Below is a small trained network, with its code and all its weights. Each question gives an input and a class and asks what happens when units are switched off, that is, made to give their printed mean instead of their output.

import numpy as np


def w(rows, s, z=0):
    codes = np.array(rows[::2]) - 128.0
    scale = np.full(codes.shape[1], s)
    scale[-1] = z or s
    return codes * scale


def norm(h):
    return h / np.sqrt((h * h).mean(-1, keepdims=True) + 1e-5)


def f(y):
    return y / 2 * (1 + np.tanh(0.7978845608 * (y + 0.044715 * y**3)))


def log_softmax(a):
    a = a - a.max(-1, keepdims=True)
    return a - np.log(np.exp(a).sum(-1, keepdims=True))


def net(x, mask):
    res = np.array(x, float).reshape(1, 3) / 4 @ E
    u = 0
    for l in range(2):
        y = f(norm(res) @ A[l][:, :-1].T + A[l][:, -1])
        res = res + np.where(mask[u : u + 13], y, B[l][:, -1]) @ B[l][:, :-1]
        u += 13
    return log_softmax(norm(res)[-1] @ U[:, :-1].T + U[:, -1])


A, B = {}, {}
E = w([
[160,70,50,96,193,64],'x0',
[70,206,154,2,120,165],'x1',
[43,155,174,151,91,51],'x2',
],0.0057)
A[0] = w([
[35,178,166,120,112,136,66],'0.n0',
[134,164,174,97,119,112,56],'0.n1',
[60,130,121,96,140,3,81],'0.n2',
[141,144,146,140,116,165,63],'0.n3',
[139,83,108,160,138,63,121],'0.n4',
[143,125,133,126,112,133,84],'0.n5',
[133,123,130,78,129,124,113],'0.n6',
[142,113,122,146,130,99,113],'0.n7',
[151,81,129,174,129,93,2],'0.n8',
[116,153,133,156,130,185,56],'0.n9',
[124,144,115,43,147,129,88],'0.n10',
[46,187,156,112,102,128,78],'0.n11',
[131,140,131,142,123,159,69],'0.n12',
],0.014,0.0035)
B[0] = w([
[146,222,173,91,132,83,245],'0.n0',
[160,173,122,150,121,104,160],'0.n1',
[116,5,231,145,32,154,254],'0.n2',
[140,96,157,135,107,131,146],'0.n3',
[99,94,98,181,110,59,214],'0.n4',
[107,113,151,136,169,140,122],'0.n5',
[93,126,82,125,103,157,158],'0.n6',
[122,142,121,154,114,103,152],'0.n7',
[166,190,111,143,201,111,183],'0.n8',
[154,91,164,132,103,129,154],'0.n9',
[126,100,50,58,160,128,214],'0.n10',
[102,215,176,112,154,70,246],'0.n11',
[121,103,155,135,133,134,133],'0.n12',
],0.021,0.0075)
A[1] = w([
[137,146,143,166,101,93,79],'1.n0',
[124,237,185,120,144,139,91],'1.n1',
[132,141,185,159,125,249,142],'1.n2',
[148,187,58,233,186,102,53],'1.n3',
[153,160,92,196,141,112,1],'1.n4',
[172,140,135,112,148,93,82],'1.n5',
[100,145,30,48,163,211,134],'1.n6',
[155,238,139,156,127,129,72],'1.n7',
[144,121,138,141,101,152,95],'1.n8',
[112,124,163,106,135,137,182],'1.n9',
[158,96,121,133,102,133,59],'1.n10',
[154,115,164,144,114,164,146],'1.n11',
[86,240,186,85,133,129,123],'1.n12',
],0.015,0.0019)
B[1] = w([
[157,77,68,19,102,161,179],'1.n0',
[194,225,174,104,54,104,220],'1.n1',
[210,132,181,126,227,176,146],'1.n2',
[132,148,30,170,220,18,215],'1.n3',
[123,157,104,99,176,66,171],'1.n4',
[109,125,119,126,137,96,153],'1.n5',
[30,115,104,2,157,237,201],'1.n6',
[143,139,206,112,33,119,198],'1.n7',
[103,117,148,165,143,136,132],'1.n8',
[130,178,11,223,73,175,152],'1.n9',
[56,143,201,170,136,137,140],'1.n10',
[152,92,58,185,101,183,148],'1.n11',
[203,254,115,116,67,117,246],'1.n12',
],0.021,0.011)
U = w([
[74,103,101,46,163,207,145],'0',
[139,102,67,171,209,39,156],'1',
[92,8,172,175,55,91,123],'2',
[192,92,160,192,195,219,119],'3',
[170,207,164,100,68,106,175],'4',
[94,124,151,171,150,145,2],'5',
],0.015,0.0084)

Each question gives the input, the list of numbers given to net, and the class t.
The units are the neurons (one row each of A and B). Each row of codes is followed by its name. A weight is (code - 128) times the scale printed after its matrix; where a second scale follows, it is the last column's (A, B and U).
mask holds one flag per neuron, layer by layer. A switched-off neuron (its flag False) gives its mean, the last column of its row in B, instead of its output. The means were averaged over made-up inputs and are rounded, as every weight is.
A unit's drop is (log p(t) with every unit on - log p(t) with that unit switched off) / (log p(t) with every unit on - log p(t) with every unit switched off).
The circuit of an input: a set's keep is (log p(t) with only the set's units on - log p(t) with every unit switched off) / (log p(t) with every unit on - log p(t) with every unit switched off). Starting from the 12 units with the biggest drops (on a tie, the unit counted first), units are removed one at a time, each time the one whose removal leaves the highest keep (on an exact tie, the one counted first), for as long as the keep stays at least 0.8.
circuit, biggest first: the units of the circuit, biggest drop first
top k neurons: the k neurons with the biggest drops, biggest first
top k neurons in layer l: the k neurons of layer l with the biggest drops, biggest first
drop of u: that unit's drop, to one decimal
input [8,-5,8], class 2: circuit, biggest first => 0.n2
input [0,0,-6], class 0: circuit, biggest first => 0.n2, 0.n11, 0.n0, 1.n6
input [-3,8,-8], class 0: circuit, biggest first => 0.n10, 1.n6
input [-7,-7,-6], class 3: top 2 neurons => 0.n11, 0.n0
input [-1,-3,5], class 2: top 2 neurons => 0.n2, 1.n12
input [-7,-6,-3], class 3: top 2 neurons in layer 0 => 0.n11, 0.n0
input [-8,-8,1], class 1: top 2 neurons => 0.n2, 0.n0
input [-5,-5,-4], class 3: top 3 neurons => 0.n11, 0.n0, 0.n4
input [-2,-2,-3], class 3: top 3 neurons => 0.n11, 0.n0, 0.n4
input [-4,2,-8], class 3: top 2 neurons in layer 0 => 0.n9, 0.n3
input [6,5,8], class 2: top 2 neurons in layer 0 => 0.n2, 0.n8
input [5,5,0], class 0: drop of 0.n10 => 0.6
input [7,-4,5], class 2: drop of 0.n2 => 0.7
input [1,-2,7], class 2: circuit, biggest first => 0.n2
input [6,-5,5], class 2: drop of 0.n2 => 0.8
